Here is a tiny trained network, its code and every weight. The questions are about switching its units off for an input and a target symbol, where a switched-off unit gives its printed mean instead of its output.

import numpy as np


def w(rows, s, z=0):
    codes = np.array(rows[::2]) - 128.0
    scale = np.full(codes.shape[1], s)
    scale[-1] = z or s
    return codes * scale


def norm(h):
    return h / np.sqrt((h * h).mean(-1, keepdims=True) + 1e-5)


def f(y):
    return y / 2 * (1 + np.tanh(0.7978845608 * (y + 0.044715 * y**3)))


def softmax(a):
    e = np.exp(a - a.max(-1, keepdims=True))
    return e / e.sum(-1, keepdims=True)


def log_softmax(a):
    a = a - a.max(-1, keepdims=True)
    return a - np.log(np.exp(a).sum(-1, keepdims=True))


def net(x, mask):
    ids = ['Ωβγεζμστ'.index(c) for c in x.split()]
    T = len(ids)
    res = E[ids] + P[:T]
    u = 0
    for l in range(3):
        r = norm(res)
        for j in range(2):
            rows = slice(2 * j, 2 * j + 2)
            q, k, v = (r @ M[l][rows].T for M in (Q, K, V))
            z = softmax(np.where(np.tri(T) > 0, q @ k.T / 2**0.5, -1e9)) @ v
            o = O[l][rows]
            res = res + np.where(mask[u + j], z, o[:, -1]) @ o[:, :-1]
        u += 2
        y = f(norm(res) @ A[l][:, :-1].T + A[l][:, -1])
        res = res + np.where(mask[u : u + 4], y, B[l][:, -1]) @ B[l][:, :-1]
        u += 4
    return log_softmax(norm(res)[-1] @ U[:, :-1].T + U[:, -1])


Q, K, V, O, A, B = {}, {}, {}, {}, {}, {}
E = w([
[87,142,108],'Ω',
[164,112,102],'β',
[206,89,150],'γ',
[250,151,38],'ε',
[153,135,142],'ζ',
[121,103,148],'μ',
[131,138,149],'σ',
[76,115,145],'τ',
],0.022)
P = w([
[127,144,166],'0',
[137,120,169],'1',
[53,204,29],'2',
[130,42,114],'3',
[173,2,138],'4',
[77,202,93],'5',
[175,41,178],'6',
],0.0071)
Q[0] = w([
[248,160,103],'L0H0',
[96,198,194],'L0H0',
[173,110,202],'L0H1',
[108,102,156],'L0H1',
],0.016)
K[0] = w([
[96,13,210],'L0H0',
[127,52,67],'L0H0',
[85,116,7],'L0H1',
[112,185,115],'L0H1',
],0.014)
V[0] = w([
[113,216,195],'L0H0',
[153,144,61],'L0H0',
[159,245,242],'L0H1',
[253,147,212],'L0H1',
],0.0077)
O[0] = w([
[140,194,195,97],'L0H0',
[140,70,108,110],'L0H0',
[174,92,206,79],'L0H1',
[174,1,145,254],'L0H1',
],0.0084,0.0039)
A[0] = w([
[95,106,177,36],'L0N0',
[203,253,152,248],'L0N1',
[74,70,193,57],'L0N2',
[174,69,185,231],'L0N3',
],0.011,0.0013)
B[0] = w([
[214,117,58,123],'L0N0',
[68,58,84,191],'L0N1',
[162,154,68,154],'L0N2',
[2,200,26,255],'L0N3',
],0.0089,0.0054)
Q[1] = w([
[95,101,86],'L1H0',
[197,178,195],'L1H0',
[8,108,77],'L1H1',
[155,169,203],'L1H1',
],0.014)
K[1] = w([
[221,147,168],'L1H0',
[69,157,104],'L1H0',
[132,67,220],'L1H1',
[7,114,73],'L1H1',
],0.014)
V[1] = w([
[149,26,173],'L1H0',
[118,161,253],'L1H0',
[126,44,230],'L1H1',
[97,219,54],'L1H1',
],0.012)
O[1] = w([
[88,243,143,185],'L1H0',
[205,76,205,5],'L1H0',
[135,255,194,131],'L1H1',
[102,1,93,93],'L1H1',
],0.0093,0.011)
A[1] = w([
[2,161,213,106],'L1N0',
[71,86,53,145],'L1N1',
[191,194,100,198],'L1N2',
[228,134,63,8],'L1N3',
],0.011,0.0016)
B[1] = w([
[230,13,44,157],'L1N0',
[95,171,204,254],'L1N1',
[191,31,137,164],'L1N2',
[81,9,75,130],'L1N3',
],0.012,0.0084)
Q[2] = w([
[137,184,6],'L2H0',
[232,178,114],'L2H0',
[189,131,53],'L2H1',
[242,52,190],'L2H1',
],0.022)
K[2] = w([
[198,6,112],'L2H0',
[30,81,159],'L2H0',
[79,21,153],'L2H1',
[2,177,115],'L2H1',
],0.021)
V[2] = w([
[94,49,78],'L2H0',
[53,189,253],'L2H0',
[47,204,84],'L2H1',
[232,166,126],'L2H1',
],0.021)
O[2] = w([
[35,132,148,216],'L2H0',
[247,249,212,7],'L2H0',
[142,202,59,254],'L2H1',
[197,48,86,68],'L2H1',
],0.018,0.0081)
A[2] = w([
[19,120,188,164],'L2N0',
[105,108,252,222],'L2N1',
[125,142,65,251],'L2N2',
[118,220,127,4],'L2N3',
],0.015,0.0029)
B[2] = w([
[255,53,254,254],'L2N0',
[230,108,212,161],'L2N1',
[102,88,183,209],'L2N2',
[89,247,86,186],'L2N3',
],0.013,0.0085)
U = w([
[161,87,48,99],'Ω',
[74,217,119,168],'β',
[131,98,246,109],'γ',
[89,138,228,57],'ε',
[43,69,149,184],'ζ',
[104,114,143,2],'μ',
[173,113,180,124],'σ',
[192,151,151,167],'τ',
],0.013,0.0036)

Each question gives the input, a string of symbols that net reads in full, and the target symbol t.
The units are the heads (2 rows each of Q, K, V and O) and the neurons (one row each of A and B). Each row of codes is followed by its name. A weight is (code - 128) times the scale printed after its matrix; where a second scale follows, it is the last column's (O, A, B and U).
mask holds one flag per unit, layer by layer, with each layer's heads first. A switched-off unit (its flag False) gives its mean, the last column of its rows in O or B, instead of its output. The means were averaged over made-up inputs and are rounded, as every weight is.
A unit's drop is (log p(t) with every unit on - log p(t) with that unit switched off) / (log p(t) with every unit on - log p(t) with every unit switched off).
The circuit of an input: a set's keep is (log p(t) with only the set's units on - log p(t) with every unit switched off) / (log p(t) with every unit on - log p(t) with every unit switched off). Starting from the 12 units with the biggest drops (on a tie, the unit counted first), units are removed one at a time, each time the one whose removal leaves the highest keep (on an exact tie, the one counted first), for as long as the keep stays at least 0.8.
circuit, biggest first: the units of the circuit, biggest drop first
unit that matters most: the unit with the biggest drop
k most important neurons: the k neurons with the biggest drops, biggest first
k most important neurons of layer l: the k neurons of layer l with the biggest drops, biggest first
heads that matter: for each layer, one digit per head in row order, 1 if its drop is at least 0.15 and else 0, layers parted by /
input Ω β β ζ μ β, target ε: 2 most important neurons -> (L0N3, L2N0)
input ζ β μ, target τ: circuit, biggest first -> (L1H1, L0H1, L2H0)
input ζ ζ γ β σ, target τ: circuit, biggest first -> (L0H1, L1H1, L2H0)
input ζ ζ μ β β, target τ: circuit, biggest first -> (L0H1, L2H0)
input β β β β β β μ, target β: 2 most important neurons -> (L1N0, L1N1)
input ζ ζ γ β β ζ, target τ: circuit, biggest first -> (L0H1, L1H1, L2H0)
input β β ζ μ σ β σ, target β: heads that matter -> 00 / 00 / 00
input τ β ζ β β β β, target γ: heads that matter -> 01 / 11 / 01
input γ τ ζ γ μ, target Ω: circuit, biggest first -> (L1H1, L2H1)
input β β γ μ ζ γ γ, target β: unit that matters most -> L0N3
input τ β γ, target γ: heads that matter -> 01 / 11 / 00
input γ β β Ω, target Ω: circuit, biggest first -> (L1H1, L2H1, L1N0)
input γ τ β γ, target Ω: 3 most important neurons of layer 1 -> (L1N1, L1N0, L1N2)
input γ β ζ σ, target Ω: unit that matters most -> L0H1
input γ β γ σ, target Ω: 2 most important neurons -> (L0N3, L1N1)
input ζ β γ, target τ: circuit, biggest first -> (L0H1, L2H0)
input Ω β γ β, target ε: 3 most important neurons of layer 0 -> (L0N3, L0N2, L0N1)
input γ Ω β γ τ, target Ω: circuit, biggest first -> (L1H1, L1N0, L2H1)
input Ω γ β ζ σ, target ε: heads that matter -> 01 / 11 / 00
input γ τ ζ γ γ ζ, target Ω: 4 most important neurons -> (L0N3, L1N1, L1N0, L1N2)
